Below are the code and all the weights of a small trained network. Each question names an input and a class and asks about switching units off, where a switched-off unit gives its printed mean instead of its output.

import numpy as np


def w(rows, s, z=0):
    codes = np.array(rows[::2]) - 128.0
    scale = np.full(codes.shape[1], s)
    scale[-1] = z or s
    return codes * scale


def f(y):
    return y / 2 * (1 + np.tanh(0.7978845608 * (y + 0.044715 * y**3)))


def log_softmax(a):
    a = a - a.max(-1, keepdims=True)
    return a - np.log(np.exp(a).sum(-1, keepdims=True))


def net(x, mask):
    res = np.array(x, float).reshape(1, 8) / 4 @ E
    y = f(res @ A[0][:, :-1].T + A[0][:, -1])
    res = res + np.where(mask, y, B[0][:, -1]) @ B[0][:, :-1]
    return log_softmax(res[-1] @ U[:, :-1].T + U[:, -1])


A, B = {}, {}
E = w([
[61,132,150,119,73,198,42],'x0',
[137,143,188,2,244,142,142],'x1',
[158,76,86,111,17,63,128],'x2',
[136,192,29,160,188,213,192],'x3',
[96,133,94,69,175,185,91],'x4',
[143,180,75,89,87,52,97],'x5',
[23,194,141,76,59,92,194],'x6',
[170,225,135,153,61,177,103],'x7',
],0.0054)
A[0] = w([
[46,165,146,110,166,194,149,198],'neuron 0',
[133,136,41,182,123,140,116,201],'neuron 1',
[105,131,127,85,115,31,145,180],'neuron 2',
[166,173,106,73,135,66,156,188],'neuron 3',
[84,113,181,152,208,154,173,189],'neuron 4',
[231,101,194,168,98,116,47,158],'neuron 5',
[128,110,174,83,109,36,135,145],'neuron 6',
[216,171,131,151,208,121,197,197],'neuron 7',
[94,135,208,124,127,143,37,219],'neuron 8',
[103,179,184,72,211,196,142,208],'neuron 9',
[156,46,83,202,107,146,23,154],'neuron 10',
[163,129,93,81,202,46,139,173],'neuron 11',
[107,187,124,222,97,101,167,193],'neuron 12',
[44,216,92,159,2,162,92,253],'neuron 13',
[97,105,166,72,134,88,107,221],'neuron 14',
],0.0078,0.0043)
B[0] = w([
[103,122,74,62,162,73,43,205],'neuron 0',
[113,64,100,183,157,91,132,190],'neuron 1',
[35,72,205,123,90,144,173,191],'neuron 2',
[91,114,164,187,22,200,130,184],'neuron 3',
[119,117,100,130,130,50,62,203],'neuron 4',
[67,58,141,84,96,120,107,201],'neuron 5',
[53,87,179,106,111,157,142,190],'neuron 6',
[167,138,70,163,67,106,95,211],'neuron 7',
[85,114,110,86,161,24,46,203],'neuron 8',
[103,173,61,80,96,89,79,241],'neuron 9',
[60,82,171,132,180,143,121,214],'neuron 10',
[148,146,150,173,83,188,87,198],'neuron 11',
[175,86,114,158,71,90,134,195],'neuron 12',
[169,207,5,125,71,2,113,253],'neuron 13',
[61,71,151,34,118,156,84,200],'neuron 14',
],0.0074,0.007)
U = w([
[101,121,145,130,63,114,196,100],'0',
[212,143,106,223,78,98,141,183],'1',
[132,90,131,201,255,160,146,89],'2',
[54,82,220,98,142,162,113,181],'3',
[130,198,134,117,110,201,146,78],'4',
[159,162,156,138,206,171,180,55],'5',
[161,190,214,124,197,185,225,3],'6',
[96,139,98,71,152,45,60,144],'7',
],0.0087,0.0043)

Each question gives the input, the list of numbers given to net, and the class t.
The units are the neurons (one row each of A and B). Each row of codes is followed by its name. A weight is (code - 128) times the scale printed after its matrix; where a second scale follows, it is the last column's (A, B and U).
mask holds one flag per neuron, in row order. A switched-off neuron (its flag False) gives its mean, the last column of its row in B, instead of its output. The means were averaged over made-up inputs and are rounded, as every weight is.
A unit's drop is (log p(t) with every unit on - log p(t) with that unit switched off) / (log p(t) with every unit on - log p(t) with every unit switched off).
The circuit of an input: a set's keep is (log p(t) with only the set's units on - log p(t) with every unit switched off) / (log p(t) with every unit on - log p(t) with every unit switched off). Starting from the 12 units with the biggest drops (on a tie, the unit counted first), units are removed one at a time, each time the one whose removal leaves the highest keep (on an exact tie, the one counted first), for as long as the keep stays at least 0.8.
units of the circuit, in order: the units of the circuit, biggest drop first
unit that matters most: the unit with the biggest drop
top k neurons: the k neurons with the biggest drops, biggest first
drop when u is switched off: that unit's drop, to one decimal
input [-2,8,2,-3,-2,7,6,8], class 0: unit that matters most : neuron 3
input [-1,-1,7,1,0,-5,-8,1], class 3: top 2 neurons : neuron 5; neuron 13
input [-5,-5,-1,-6,-4,-2,-7,-2], class 3: units of the circuit, in order : neuron 13; neuron 10
input [4,6,0,-1,5,7,6,-8], class 3: units of the circuit, in order : neuron 2; neuron 13
input [3,5,7,-4,-5,2,2,5], class 0: units of the circuit, in order : neuron 0; neuron 2
input [-3,-3,7,-4,-6,-6,-8,4], class 3: units of the circuit, in order : neuron 10; neuron 13
input [0,-4,0,-3,-8,-3,8,6], class 1: units of the circuit, in order : neuron 13; neuron 12
input [7,-6,7,-2,-7,5,6,3], class 1: units of the circuit, in order : neuron 13; neuron 12
input [2,3,-2,8,-6,-8,4,2], class 7: top 3 neurons : neuron 0; neuron 9; neuron 4
input [-7,-2,-4,-7,-4,3,6,8], class 0: top 2 neurons : neuron 2; neuron 6
input [-3,-3,0,7,7,8,-6,-8], class 1: top 2 neurons : neuron 7; neuron 11
input [-6,6,3,5,3,5,-1,2], class 4: top 2 neurons : neuron 13; neuron 12
input [-3,-2,-7,3,-6,8,-2,-5], class 1: drop when neuron 7 is switched off : 0.1
input [1,-1,-6,3,-7,0,-8,-4], class 2: drop when neuron 4 is switched off : -0.1
input [6,2,-7,-7,1,-7,-4,-2], class 7: top neuron : neuron 8
input [1,0,3,6,-3,-7,-2,-5], class 2: drop when neuron 13 is switched off : 0.6
